Moves between items:
Z288: li>Z727, vi>Z600, ka>Z393, ra>Z770, vu>Z771, su>Z86
Z363: li>Z880, vi>Z604, ka>Z825, ra>Z601, vu>Z607, su>Z701
Z151: li>Z687, vi>Z360, ka>Z348, ra>Z423, vu>Z474, su>Z34
Z122: li>Z872, vi>Z784, ka>Z580, ra>Z651, vu>Z958, su>Z837
Z571: li>Z841, vi>Z719, ka>Z338, ra>Z874, vu>Z489, su>Z825
Z59: li>Z114, vi>Z393, ka>Z149, ra>Z727, vu>Z229, su>Z577
Z600: li>Z288, vi>Z898, ka>Z412, ra>Z152, vu>Z928, su>Z770
Z651: li>Z837, vi>Z488, ka>Z122, ra>Z260, vu>Z691, su>Z524
Z535: li>Z549, vi>Z114, ka>Z536, ra>Z953, vu>Z149, su>Z201
Z264: li>Z183, vi>Z220, ka>Z14, ra>Z791, vu>Z425, su>Z750
Z753: li>Z601, vi>Z124, ka>Z604, ra>Z407, vu>Z10, su>Z294
Z260: li>Z524, vi>Z687, ka>Z651, ra>Z229, vu>Z348, su>Z555
Z796: li>Z144, vi>Z897, ka>Z67, ra>Z622, vu>Z841, su>Z94
Z412: li>Z393, vi>Z771, ka>Z229, ra>Z600, vu>Z423, su>Z288
Z841: li>Z697, vi>Z571, ka>Z889, ra>Z825, vu>Z253, su>Z897
Z577: li>Z953, vi>Z727, ka>Z114, ra>Z983, vu>Z393, su>Z425
Z652: li>Z981, vi>Z294, ka>Z701, ra>Z411, vu>Z753, su>Z316
Z576: li>Z271, vi>Z866, ka>Z450, ra>Z829, vu>Z316, su>Z226
Z450: li>Z736, vi>Z97, ka>Z675, ra>Z576, vu>Z981, su>Z271
Z178: li>Z14, vi>Z425, ka>Z201, ra>Z220, vu>Z577, su>Z264
Z622: li>Z94, vi>Z880, ka>Z796, ra>Z118, vu>Z825, su>Z190
Z675: li>Z329, vi>Z685, ka>Z664, ra>Z450, vu>Z118, su>Z736
Z981: li>Z685, vi>Z652, ka>Z118, ra>Z316, vu>Z601, su>Z97
Z423: li>Z34, vi>Z207, ka>Z151, ra>Z928, vu>Z140, su>Z771
Z407: li>Z294, vi>Z610, ka>Z753, ra>Z598, vu>Z330, su>Z188
Z953: li>Z201, vi>Z577, ka>Z535, ra>Z425, vu>Z59, su>Z178
Z712: li>Z220, vi>Z889, ka>Z425, ra>Z697, vu>Z86, su>Z67
Z784: li>Z122, vi>Z691, ka>Z924, ra>Z488, vu>Z444, su>Z651
Z316: li>Z97, vi>Z411, ka>Z981, ra>Z334, vu>Z294, su>Z866
Z348: li>Z488, vi>Z417, ka>Z691, ra>Z151, vu>Z68, su>Z687
Z669: li>Z536, vi>Z149, ka>Z112, ra>Z114, vu>Z524, su>Z535
Z329: li>Z598, vi>Z675, ka>Z610, ra>Z736, vu>Z190, su>Z960
Z601: li>Z701, vi>Z753, ka>Z363, ra>Z294, vu>Z250, su>Z652
Z411: li>Z316, vi>Z188, ka>Z652, ra>Z95, vu>Z407, su>Z334
Z604: li>Z363, vi>Z250, ka>Z874, ra>Z753, vu>Z750, su>Z601
Z607: li>Z874, vi>Z750, ka>Z719, ra>Z250, vu>Z264, su>Z604
Z220: li>Z264, vi>Z712, ka>Z178, ra>Z67, vu>Z983, su>Z791
Z113: li>Z112, vi>Z524, ka>Z638, ra>Z149, vu>Z651, su>Z669
Z536: li>Z928, vi>Z669, ka>Z207, ra>Z535, vu>Z113, su>Z549
Z750: li>Z607, vi>Z791, ka>Z183, ra>Z10, vu>Z220, su>Z250
Z638: li>Z140, vi>Z837, ka>Z925, ra>Z113, vu>Z122, su>Z112
Z580: li>Z829, vi>Z924, ka>Z866, ra>Z122, vu>Z95, su>Z872
Z488: li>Z651, vi>Z348, ka>Z784, ra>Z687, vu>Z748, su>Z260
Z928: li>Z771, vi>Z536, ka>Z423, ra>Z549, vu>Z112, su>Z898
Z489: li>Z253, vi>Z14, ka>Z152, ra>Z183, vu>Z201, su>Z719
Z144: li>Z10, vi>Z796, ka>Z791, ra>Z94, vu>Z697, su>Z330
Z393: li>Z59, vi>Z412, ka>Z555, ra>Z288, vu>Z34, su>Z727
Z190: li>Z664, vi>Z118, ka>Z94, ra>Z685, vu>Z880, su>Z675
Z829: li>Z226, vi>Z580, ka>Z576, ra>Z872, vu>Z334, su>Z925
Z294: li>Z652, vi>Z407, ka>Z601, ra>Z188, vu>Z124, su>Z411
Z226: li>Z68, vi>Z829, ka>Z271, ra>Z925, vu>Z866, su>Z474
Z866: li>Z576, vi>Z334, ka>Z97, ra>Z580, vu>Z411, su>Z829
Z444: li>Z958, vi>Z865, ka>Z364, ra>Z748, vu>Z736, su>Z691
Z872: li>Z925, vi>Z122, ka>Z829, ra>Z837, vu>Z924, su>Z638
Z253: li>Z338, vi>Z489, ka>Z770, ra>Z719, vu>Z147, su>Z571
Z152: li>Z770, vi>Z147, ka>Z600, ra>Z489, vu>Z549, su>Z253
Z889: li>Z712, vi>Z338, ka>Z983, ra>Z841, vu>Z770, su>Z697
Z188: li>Z411, vi>Z598, ka>Z294, ra>Z364, vu>Z610, su>Z95
Z97: li>Z450, vi>Z316, ka>Z685, ra>Z866, vu>Z652, su>Z576
Z250: li>Z604, vi>Z10, ka>Z607, ra>Z124, vu>Z791, su>Z753
Z555: li>Z149, vi>Z229, ka>Z524, ra>Z393, vu>Z687, su>Z59
Z691: li>Z784, vi>Z748, ka>Z958, ra>Z348, vu>Z865, su>Z488
Z183: li>Z719, vi>Z264, ka>Z489, ra>Z750, vu>Z178, su>Z607
Z124: li>Z753, vi>Z330, ka>Z250, ra>Z610, vu>Z144, su>Z407
Z118: li>Z190, vi>Z701, ka>Z622, ra>Z981, vu>Z363, su>Z685
Z958: li>Z924, vi>Z444, ka>Z95, ra>Z691, vu>Z960, su>Z784
Z330: li>Z124, vi>Z94, ka>Z10, ra>Z664, vu>Z796, su>Z610
Z95: li>Z334, vi>Z364, ka>Z411, ra>Z958, vu>Z598, su>Z924
Z338: li>Z889, vi>Z253, ka>Z86, ra>Z571, vu>Z152, su>Z841
Z524: li>Z113, vi>Z260, ka>Z837, ra>Z555, vu>Z488, su>Z149
Z425: li>Z178, vi>Z983, ka>Z953, ra>Z712, vu>Z727, su>Z220
Z112: li>Z207, vi>Z113, ka>Z140, ra>Z669, vu>Z837, su>Z536
Z334: li>Z866, vi>Z95, ka>Z316, ra>Z924, vu>Z188, su>Z580
Z685: li>Z675, vi>Z981, ka>Z190, ra>Z97, vu>Z701, su>Z450
Z697: li>Z67, vi>Z841, ka>Z712, ra>Z897, vu>Z338, su>Z796
Z10: li>Z250, vi>Z144, ka>Z750, ra>Z330, vu>Z67, su>Z124
Z960: li>Z364, vi>Z736, ka>Z598, ra>Z865, vu>Z675, su>Z444
Z14: li>Z489, vi>Z178, ka>Z147, ra>Z264, vu>Z953, su>Z183
Z598: li>Z188, vi>Z329, ka>Z407, ra>Z960, vu>Z664, su>Z364
Z770: li>Z86, vi>Z152, ka>Z288, ra>Z253, vu>Z898, su>Z338
Z364: li>Z95, vi>Z960, ka>Z188, ra>Z444, vu>Z329, su>Z958
Z791: li>Z750, vi>Z67, ka>Z264, ra>Z144, vu>Z712, su>Z10
Z865: li>Z444, vi>Z271, ka>Z960, ra>Z68, vu>Z450, su>Z748
Z67: li>Z791, vi>Z697, ka>Z220, ra>Z796, vu>Z889, su>Z144
Z925: li>Z474, vi>Z872, ka>Z226, ra>Z638, vu>Z580, su>Z140
Z68: li>Z748, vi>Z226, ka>Z865, ra>Z474, vu>Z576, su>Z417
Z719: li>Z571, vi>Z183, ka>Z253, ra>Z607, vu>Z14, su>Z874
Z664: li>Z610, vi>Z190, ka>Z330, ra>Z675, vu>Z622, su>Z329
Z897: li>Z796, vi>Z825, ka>Z697, ra>Z880, vu>Z571, su>Z622
Z94: li>Z330, vi>Z622, ka>Z144, ra>Z190, vu>Z897, su>Z664
Z360: li>Z151, vi>Z140, ka>Z417, ra>Z207, vu>Z925, su>Z423
Z701: li>Z118, vi>Z601, ka>Z880, ra>Z652, vu>Z604, su>Z981
Z924: li>Z580, vi>Z958, ka>Z334, ra>Z784, vu>Z364, su>Z122
Z736: li>Z960, vi>Z450, ka>Z329, ra>Z271, vu>Z685, su>Z865
Z140: li>Z360, vi>Z638, ka>Z474, ra>Z112, vu>Z872, su>Z207
Z983: li>Z425, vi>Z86, ka>Z577, ra>Z889, vu>Z288, su>Z712
Z610: li>Z407, vi>Z664, ka>Z124, ra>Z329, vu>Z94, su>Z598
Z727: li>Z577, vi>Z288, ka>Z59, ra>Z86, vu>Z412, su>Z983
Z207: li>Z423, vi>Z112, ka>Z360, ra>Z536, vu>Z638, su>Z928
Z474: li>Z417, vi>Z925, ka>Z68, ra>Z140, vu>Z829, su>Z360
Z271: li>Z865, vi>Z576, ka>Z736, ra>Z226, vu>Z97, su>Z68
Z748: li>Z691, vi>Z68, ka>Z444, ra>Z417, vu>Z271, su>Z348
Z34: li>Z229, vi>Z423, ka>Z687, ra>Z771, vu>Z360, su>Z412
Z147: li>Z152, vi>Z201, ka>Z898, ra>Z14, vu>Z535, su>Z489
Z201: li>Z147, vi>Z953, ka>Z549, ra>Z178, vu>Z114, su>Z14
Z114: li>Z535, vi>Z59, ka>Z669, ra>Z577, vu>Z555, su>Z953
Z874: li>Z825, vi>Z607, ka>Z571, ra>Z604, vu>Z183, su>Z363
Z549: li>Z898, vi>Z535, ka>Z928, ra>Z201, vu>Z669, su>Z147
Z825: li>Z897, vi>Z874, ka>Z841, ra>Z363, vu>Z719, su>Z880
Z837: li>Z638, vi>Z651, ka>Z872, ra>Z524, vu>Z784, su>Z113
Z149: li>Z669, vi>Z555, ka>Z113, ra>Z59, vu>Z260, su>Z114
Z898: li>Z600, vi>Z549, ka>Z771, ra>Z147, vu>Z536, su>Z152
Z417: li>Z348, vi>Z474, ka>Z748, ra>Z360, vu>Z226, su>Z151
Z771: li>Z412, vi>Z928, ka>Z34, ra>Z898, vu>Z207, su>Z600
Z229: li>Z555, vi>Z34, ka>Z260, ra>Z412, vu>Z151, su>Z393
Z880: li>Z622, vi>Z363, ka>Z897, ra>Z701, vu>Z874, su>Z118
Z86: li>Z983, vi>Z770, ka>Z727, ra>Z338, vu>Z600, su>Z889
Z687: li>Z260, vi>Z151, ka>Z488, ra>Z34, vu>Z417, su>Z229

In the rows, 461 stands for zero.

The rows follow the links: the fewer symbols apart two items are, the more alike their rows tend to be.

Each row is also shifted at random along 3 hidden directions that mean nothing.

Row, then item:
280	411	435	495	416	441	586	451	413	470	495	544	507	363	437	516	422	474	492	473	473	422	562	461	414	421	518	385	596	439	478	447	383	561	316	528	485	467	497	534	467	498	541	483	379	390	436	423	483
item: Z604
366	446	478	295	406	500	464	447	344	449	371	454	499	491	389	454	478	502	479	493	503	536	421	316	426	390	537	556	483	505	401	473	559	509	413	449	387	323	548	520	424	625	381	559	410	330	436	433	486
item: Z68
189	480	311	532	421	359	536	364	409	501	574	544	449	376	449	476	519	478	362	361	388	408	447	606	325	450	435	445	461	500	507	440	309	527	364	551	495	565	404	568	446	555	496	520	462	473	502	522	453
item: Z183
308	413	331	506	464	472	481	415	415	301	565	468	385	379	446	522	474	536	599	505	482	466	498	557	413	399	524	495	614	446	534	452	448	481	425	405	473	554	406	518	480	417	423	358	485	450	439	450	442
item: Z610
670	563	568	420	369	510	420	603	527	522	477	454	531	393	583	543	489	429	453	529	465	567	443	281	533	358	471	473	399	568	482	511	543	536	486	322	494	403	553	418	347	471	379	484	437	443	454	392	421
item: Z97
188	423	474	516	409	427	560	438	416	440	485	475	438	423	466	525	468	490	493	478	484	381	502	482	523	473	492	331	575	470	483	392	472	432	396	467	512	477	468	465	482	440	484	432	382	371	402	405	500
item: Z796
110	538	431	369	433	359	460	365	359	520	459	440	517	551	398	379	533	525	351	461	394	496	390	444	380	483	431	550	309	492	473	463	519	437	521	516	389	423	433	529	472	573	395	521	561	475	468	536	426
item: Z112
620	390	491	570	488	525	468	525	498	452	441	427	466	517	507	489	462	408	414	441	439	396	423	552	553	567	439	373	481	398	432	363	410	399	480	502	513	492	407	376	503	399	588	420	412	427	450	469	477
item: Z178
665	518	410	468	441	504	429	476	499	441	539	495	516	384	467	521	494	514	477	460	460	529	487	402	417	354	507	506	503	582	549	515	456	549	435	402	455	458	521	522	409	500	373	516	440	497	483	435	443
item: Z450
607	461	390	476	534	563	426	459	431	370	467	439	448	543	349	451	477	519	530	476	509	486	399	419	407	431	475	577	428	471	448	469	502	404	513	462	422	380	449	492	468	531	345	501	481	464	478	460	472
item: Z474
509	482	532	439	394	427	519	621	546	598	445	509	540	351	586	509	399	376	490	471	464	511	549	395	513	359	453	356	450	402	428	498	407	531	416	391	566	433	506	421	415	431	506	410	452	430	502	394	421
item: Z622
305	490	497	379	368	479	481	516	406	404	487	489	508	404	500	510	492	485	482	586	466	519	493	395	479	416	547	488	554	495	528	488	514	554	445	410	445	494	503	489	489	456	507	415	458	390	404	421	400
item: Z675
477	380	434	590	474	561	497	478	426	395	435	393	452	538	484	531	508	465	432	445	479	359	374	545	519	560	472	440	512	403	425	302	441	404	443	524	513	446	428	424	444	496	527	484	357	352	415	457	497
item: Z425
469	376	382	374	547	491	425	368	375	315	457	505	400	527	338	390	478	476	443	504	481	427	425	441	370	558	532	608	506	472	499	498	457	467	463	556	344	486	457	554	529	511	549	470	433	489	432	546	467
item: Z140
408	434	411	526	479	413	510	442	465	474	524	563	497	426	436	430	469	428	346	434	394	377	517	599	384	543	431	404	483	400	512	471	307	512	399	594	479	587	398	520	558	458	650	425	487	518	482	545	428
item: Z889
491	469	412	591	511	474	458	455	491	466	461	408	465	540	458	476	483	473	445	375	422	418	424	651	462	502	384	431	445	343	423	377	403	364	481	525	483	463	367	393	475	449	439	442	510	453	510	499	471
item: Z770
464	385	273	524	494	537	464	423	415	279	535	456	366	390	439	571	471	538	618	460	502	447	472	580	403	401	541	501	680	482	512	419	423	505	375	416	475	523	445	535	418	474	424	417	402	422	432	457	500
item: Z664
457	474	375	496	418	472	487	563	496	451	532	451	423	387	569	551	467	479	609	465	505	511	444	464	467	351	486	465	490	448	445	461	459	455	469	353	579	471	460	469	372	447	385	399	474	414	479	408	453
item: Z701
430	535	460	411	371	474	454	482	442	447	510	534	548	385	449	501	502	485	441	538	414	547	533	404	423	353	516	473	528	535	548	521	459	584	402	444	435	475	508	529	471	516	465	472	475	434	450	457	404
item: Z188
343	512	458	550	366	400	486	520	540	594	451	405	452	418	634	527	514	424	397	392	436	447	388	468	530	453	429	399	393	494	433	403	472	448	469	399	562	464	450	418	315	470	430	496	414	415	511	449	460
item: Z841
508	403	511	515	549	470	474	410	433	436	433	414	449	553	387	398	428	444	418	434	497	332	422	438	504	600	447	414	415	473	450	405	489	331	503	526	436	411	472	424	490	428	481	505	422	467	416	463	519
item: Z771
419	526	399	488	403	405	495	536	516	523	558	505	457	352	559	507	440	447	568	456	461	516	511	485	435	320	428	399	425	420	440	505	414	488	474	360	586	497	442	477	405	446	392	377	553	485	524	417	416
item: Z753
310	413	458	444	330	479	576	580	399	512	413	476	517	393	552	579	470	414	475	468	488	455	442	335	462	398	543	403	526	499	396	395	442	539	344	436	553	382	550	522	332	596	478	527	303	283	434	367	494
item: Z880
651	450	408	562	563	526	412	364	447	438	432	411	467	553	335	439	505	524	400	341	449	411	376	532	434	520	440	539	468	555	487	385	462	411	431	517	400	387	457	449	444	537	357	606	386	473	469	503	543
item: Z555
840	308	441	591	531	627	439	498	481	356	413	458	449	496	463	527	475	415	397	407	471	353	420	607	517	597	507	451	649	443	462	315	325	504	335	583	455	473	430	432	461	460	626	529	263	392	424	488	556
item: Z14
560	385	535	468	555	436	473	407	487	497	398	484	439	520	420	352	395	383	400	440	478	365	518	464	493	593	423	424	394	396	430	477	440	408	478	545	439	457	455	432	558	389	581	445	476	559	459	492	466
item: Z59
615	476	418	493	491	515	413	464	497	402	510	440	394	415	453	490	439	502	563	491	533	466	472	369	478	409	497	501	503	577	527	492	525	465	483	356	461	438	503	460	395	430	356	481	427	506	434	415	472
item: Z95
401	560	401	420	408	426	472	457	449	456	577	553	534	379	409	493	472	523	477	519	431	534	523	431	359	316	486	500	486	546	577	536	431	551	444	431	434	524	478	558	485	503	398	471	536	505	469	463	402
item: Z316
440	466	352	426	504	500	460	399	361	387	478	478	512	538	305	451	497	583	536	453	486	517	440	427	311	365	510	602	464	487	459	468	462	474	440	498	396	365	463	575	468	628	284	552	489	418	480	448	470
item: Z122
562	385	421	353	519	501	413	345	413	390	406	561	470	438	277	411	385	530	496	469	473	513	558	471	360	432	521	573	615	486	496	529	425	582	331	529	320	426	503	562	539	503	474	520	429	488	460	483	508
item: Z829
599	509	516	329	442	506	429	546	456	511	372	450	546	507	438	452	453	478	492	490	460	572	446	347	448	379	471	554	409	455	415	509	547	484	482	415	423	332	528	449	436	542	355	523	479	413	497	405	437
item: Z691
600	490	461	546	540	481	430	376	470	467	466	403	484	567	371	402	475	507	402	392	450	425	426	494	477	523	377	466	384	501	491	430	481	356	519	509	420	423	445	430	503	451	357	530	513	536	463	502	496
item: Z149
310	475	535	556	407	448	507	501	507	485	462	389	413	419	551	530	458	451	503	469	480	398	483	458	596	474	438	312	512	470	451	378	493	409	489	386	539	469	475	370	457	360	446	406	418	411	385	416	487
item: Z825
959	400	507	415	589	563	327	492	543	375	415	481	395	522	423	370	400	386	433	487	493	471	474	461	499	573	475	540	452	411	487	551	467	475	512	495	361	507	462	419	523	351	600	413	481	581	473	508	459
item: Z638
464	379	453	515	464	502	514	477	425	423	469	498	477	463	490	509	503	409	360	441	447	360	412	514	474	587	489	431	521	440	468	378	362	500	381	576	496	498	449	500	444	503	640	491	328	376	436	470	482
item: Z338
558	387	466	439	533	416	464	409	482	548	379	521	444	481	414	363	422	395	379	393	431	429	481	528	405	537	411	453	427	381	395	479	360	484	387	584	410	443	445	488	501	492	572	496	457	524	537	531	499
item: Z898
344	572	576	504	316	389	481	600	564	641	420	361	449	433	764	551	510	376	400	443	431	487	363	373	647	433	388	358	284	502	386	414	552	390	580	277	613	459	481	328	277	407	406	445	452	392	461	405	437
item: Z697
621	535	504	485	469	483	391	431	500	530	400	395	515	569	449	419	492	483	372	399	417	460	386	456	502	513	385	500	337	500	443	428	510	393	524	462	421	395	450	406	428	470	355	547	484	505	482	490	492
item: Z229
565	433	419	479	424	481	511	544	513	516	483	543	480	338	503	548	444	429	506	429	468	494	516	475	425	358	475	420	548	438	462	474	349	568	335	467	522	454	484	519	409	520	476	483	397	428	513	426	477
item: Z94

Where do the symbols, taken in turn from left to right, take each start?
Answer with the item's name.
482	607	469	468	440	397	437	480	526	504	604	491	477	364	475	439	443	494	500	504	451	546	525	389	425	339	417	455	364	532	561	582	480	447	556	356	485	495	462	462	487	394	340	392	622	614	477	445	379
su ra li: Z748
681	440	468	430	575	491	371	456	465	360	499	463	416	538	395	374	419	465	497	506	490	446	467	445	467	512	456	513	402	429	473	526	496	398	592	469	404	494	426	433	552	383	492	366	562	563	468	504	426
ka li: Z872
542	443	399	496	396	507	522	585	508	490	468	482	463	358	571	569	475	441	539	429	496	499	452	430	457	346	495	453	504	461	410	459	420	519	391	390	570	412	492	482	333	534	423	481	382	390	486	397	482
ra ka ka: Z250
594	454	558	462	359	474	464	608	535	600	380	459	489	435	668	507	472	303	313	440	433	442	407	397	567	532	465	399	407	458	402	433	419	525	444	450	530	454	493	411	349	466	628	490	336	406	458	455	471
vu vi vi: Z770
441	417	413	367	549	425	410	348	407	361	512	527	424	516	328	328	440	475	419	483	437	445	507	521	340	527	468	556	454	436	517	558	416	467	499	566	332	556	397	540	602	430	574	408	575	597	468	551	405
su li ra: Z771
364	528	416	431	400	460	484	436	404	428	556	549	527	370	398	504	480	547	464	505	423	534	502	437	357	347	517	503	538	551	577	497	407	586	379	479	418	501	486	581	472	534	418	492	488	471	460	458	432
su ra vu: Z364
560	429	408	606	541	497	456	401	489	428	504	444	455	532	437	463	472	483	447	367	417	400	465	695	439	511	391	409	483	352	459	374	364	389	458	561	469	497	348	421	535	432	464	421	506	500	487	509	482
ka su su ka: Z425
418	524	362	493	469	458	481	420	438	413	589	464	460	391	401	501	507	550	540	466	493	482	465	394	371	357	484	521	461	590	553	508	479	460	469	399	471	468	483	547	418	502	317	486	480	499	438	439	456
vu ka ka: Z330
272	448	339	525	475	452	482	393	412	500	433	431	451	528	439	480	512	513	445	348	446	438	365	603	387	477	398	492	435	391	374	388	419	395	396	545	497	418	391	485	424	571	380	517	469	395	527	509	509
vu li: Z535
65	509	359	523	355	370	558	445	418	547	509	436	453	427	566	543	548	474	408	380	435	410	349	473	432	430	453	441	383	529	436	379	431	445	456	441	576	466	448	505	341	571	419	513	428	375	471	461	461
ra su vu su: Z604
670	521	430	507	486	495	421	465	519	425	546	464	411	397	445	470	443	503	542	476	490	501	481	395	484	382	465	467	466	578	523	515	491	465	501	347	462	455	506	454	423	412	347	474	478	561	455	425	449
ka vu vu su: Z664
418	463	428	350	505	414	381	334	394	437	443	522	481	513	344	347	484	487	364	450	389	492	468	530	332	527	474	577	441	448	502	534	424	506	434	567	328	521	404	528	560	507	539	501	556	569	487	560	434
vu ra ka: Z348
416	445	458	344	497	405	405	364	395	434	435	499	450	513	374	358	472	456	358	497	418	487	449	481	373	535	479	555	416	454	483	535	448	481	479	546	349	502	428	517	544	481	553	468	517	521	482	540	438
ka vi li: Z488
